Here is a tiny trained network, its code and every weight. The questions are about switching its units off for an input and a class, where a switched-off unit gives its printed mean instead of its output.

import numpy as np


def w(rows, s, z=0):
    codes = np.array(rows[::2]) - 128.0
    scale = np.full(codes.shape[1], s)
    scale[-1] = z or s
    return codes * scale


def norm(h):
    return h / np.sqrt((h * h).mean(-1, keepdims=True) + 1e-5)


def f(y):
    return y / 2 * (1 + np.tanh(0.7978845608 * (y + 0.044715 * y**3)))


def log_softmax(a):
    a = a - a.max(-1, keepdims=True)
    return a - np.log(np.exp(a).sum(-1, keepdims=True))


def net(x, mask):
    res = np.array(x, float).reshape(1, 2) / 4 @ E
    u = 0
    for l in range(2):
        y = f(norm(res) @ A[l][:, :-1].T + A[l][:, -1])
        res = res + np.where(mask[u : u + 14], y, B[l][:, -1]) @ B[l][:, :-1]
        u += 14
    return log_softmax(norm(res)[-1] @ U[:, :-1].T + U[:, -1])


A, B = {}, {}
E = w([
[212,123,5,184,141,173,250,173],'x0',
[190,132,144,67,144,180,160,1],'x1',
],0.0013)
A[0] = w([
[129,131,128,129,131,124,129,127,128],'0.n1',
[147,146,139,87,204,138,105,53,57],'0.n2',
[128,117,126,125,129,130,126,129,128],'0.n3',
[174,171,135,106,177,128,136,50,60],'0.n4',
[125,96,129,127,128,133,127,130,127],'0.n5',
[136,121,136,135,141,114,134,124,128],'0.n6',
[153,119,94,137,192,132,118,96,8],'0.n7',
[167,134,165,93,158,147,165,65,117],'0.n8',
[154,131,93,139,185,130,120,95,4],'0.n9',
[68,164,247,49,82,75,63,75,133],'0.n10',
[190,141,63,166,125,213,246,167,133],'0.n11',
[125,171,115,135,149,122,113,124,125],'0.n12',
[80,131,121,175,76,54,90,195,113],'0.n13',
[92,132,119,179,86,50,98,189,110],'0.n14',
],0.0013,0.0037)
B[0] = w([
[128,125,128,128,127,129,128,128,128],'0.n1',
[94,139,133,92,113,139,175,219,58],'0.n2',
[129,133,128,128,128,127,128,128,128],'0.n3',
[65,122,127,82,120,156,149,213,61],'0.n4',
[130,142,127,125,128,123,129,129,126],'0.n5',
[119,130,125,129,129,135,127,127,128],'0.n6',
[83,161,208,55,54,117,215,250,10],'0.n7',
[71,117,94,139,131,166,100,153,132],'0.n8',
[85,162,210,53,55,115,213,250,8],'0.n9',
[200,127,109,227,125,127,232,134,200],'0.n10',
[122,134,236,161,114,56,98,86,222],'0.n11',
[136,114,134,117,139,117,135,135,123],'0.n12',
[133,158,119,30,119,182,169,108,125],'0.n13',
[131,150,126,42,120,171,161,114,118],'0.n14',
],0.0018,0.0012)
A[1] = w([
[126,129,126,129,129,131,127,127,127],'1.n1',
[81,126,203,80,117,128,104,124,55],'1.n2',
[165,137,159,1,119,171,193,94,113],'1.n3',
[101,133,124,127,133,118,134,204,51],'1.n4',
[156,126,82,125,120,184,226,181,92],'1.n5',
[114,127,129,98,124,144,137,161,6],'1.n6',
[64,128,117,146,106,101,112,253,123],'1.n7',
[70,128,230,77,108,120,100,122,37],'1.n8',
[73,125,120,150,110,96,112,247,123],'1.n9',
[73,130,222,75,111,123,102,123,30],'1.n10',
[127,136,115,102,122,154,156,162,42],'1.n11',
[125,103,111,174,147,132,94,106,116],'1.n12',
[124,107,116,162,141,133,103,113,112],'1.n13',
[155,129,84,128,121,180,220,181,98],'1.n14',
],0.0034,0.0013)
B[1] = w([
[135,127,128,127,128,128,132,129,130],'1.n1',
[165,119,99,196,140,109,143,128,102],'1.n2',
[54,108,109,111,145,201,103,92,128],'1.n3',
[185,115,131,124,145,165,130,78,69],'1.n4',
[113,131,181,188,128,63,63,99,153],'1.n5',
[182,97,127,155,163,153,100,80,34],'1.n6',
[122,121,140,46,146,220,161,5,150],'1.n7',
[192,124,87,241,139,80,160,132,125],'1.n8',
[129,125,135,71,138,190,144,41,149],'1.n9',
[182,122,87,223,139,97,154,131,113],'1.n10',
[139,118,132,152,148,123,95,87,49],'1.n11',
[131,160,123,96,114,93,151,143,253],'1.n12',
[132,152,122,108,121,106,142,138,207],'1.n13',
[120,123,180,195,132,59,69,96,151],'1.n14',
],0.0031,0.0014)
U = w([
[164,135,123,250,136,50,111,118,181],'0',
[112,127,119,76,145,220,131,44,190],'1',
[106,169,115,62,92,93,144,240,174],'2',
[129,48,178,142,130,178,125,219,31],'3',
[131,74,151,158,130,199,120,224,22],'4',
[135,75,148,159,128,209,116,225,23],'5',
[141,56,154,161,131,222,117,243,3],'6',
[136,101,178,140,132,193,123,212,26],'7',
],0.011,0.0041)

Each question gives the input, the list of numbers given to net, and the class t.
The units are the neurons (one row each of A and B). Each row of codes is followed by its name. A weight is (code - 128) times the scale printed after its matrix; where a second scale follows, it is the last column's (A, B and U).
mask holds one flag per neuron, layer by layer. A switched-off neuron (its flag False) gives its mean, the last column of its row in B, instead of its output. The means were averaged over made-up inputs and are rounded, as every weight is.
A unit's drop is (log p(t) with every unit on - log p(t) with that unit switched off) / (log p(t) with every unit on - log p(t) with every unit switched off).
The circuit of an input: a set's keep is (log p(t) with only the set's units on - log p(t) with every unit switched off) / (log p(t) with every unit on - log p(t) with every unit switched off). Starting from the 12 units with the biggest drops (on a tie, the unit counted first), units are removed one at a time, each time the one whose removal leaves the highest keep (on an exact tie, the one counted first), for as long as the keep stays at least 0.8.
units of the circuit, in order: the units of the circuit, biggest drop first
unit that matters most: the unit with the biggest drop
top k neurons: the k neurons with the biggest drops, biggest first
top k neurons in layer l: the k neurons of layer l with the biggest drops, biggest first
drop of u: that unit's drop, to one decimal
input [5,-6], class 1: top neuron	[1.n7]
input [-6,-7], class 1: top 3 neurons	[1.n7 1.n9 0.n11]
input [-8,-7], class 0: units of the circuit, in order	[1.n8 1.n10]
input [4,-5], class 1: units of the circuit, in order	[1.n7 1.n9]
input [3,-3], class 2: top 2 neurons	[0.n10 0.n11]
input [-8,-8], class 0: top 3 neurons	[1.n8 1.n10 1.n2]
input [-3,-4], class 1: top 2 neurons in layer 1	[1.n7 1.n9]
input [5,5], class 0: top 2 neurons in layer 0	[0.n13 0.n14]
input [7,-8], class 1: top 3 neurons	[1.n7 1.n9 0.n10]
input [-8,8], class 0: top 2 neurons	[1.n8 1.n10]
input [-3,0], class 2: top 2 neurons	[0.n10 0.n11]
input [-4,-6], class 1: drop of 1.n7	0.9
input [2,-1], class 2: drop of 1.n6	0.0
input [2,3], class 2: drop of 1.n7	0.3
input [-3,2], class 2: unit that matters most	0.n10
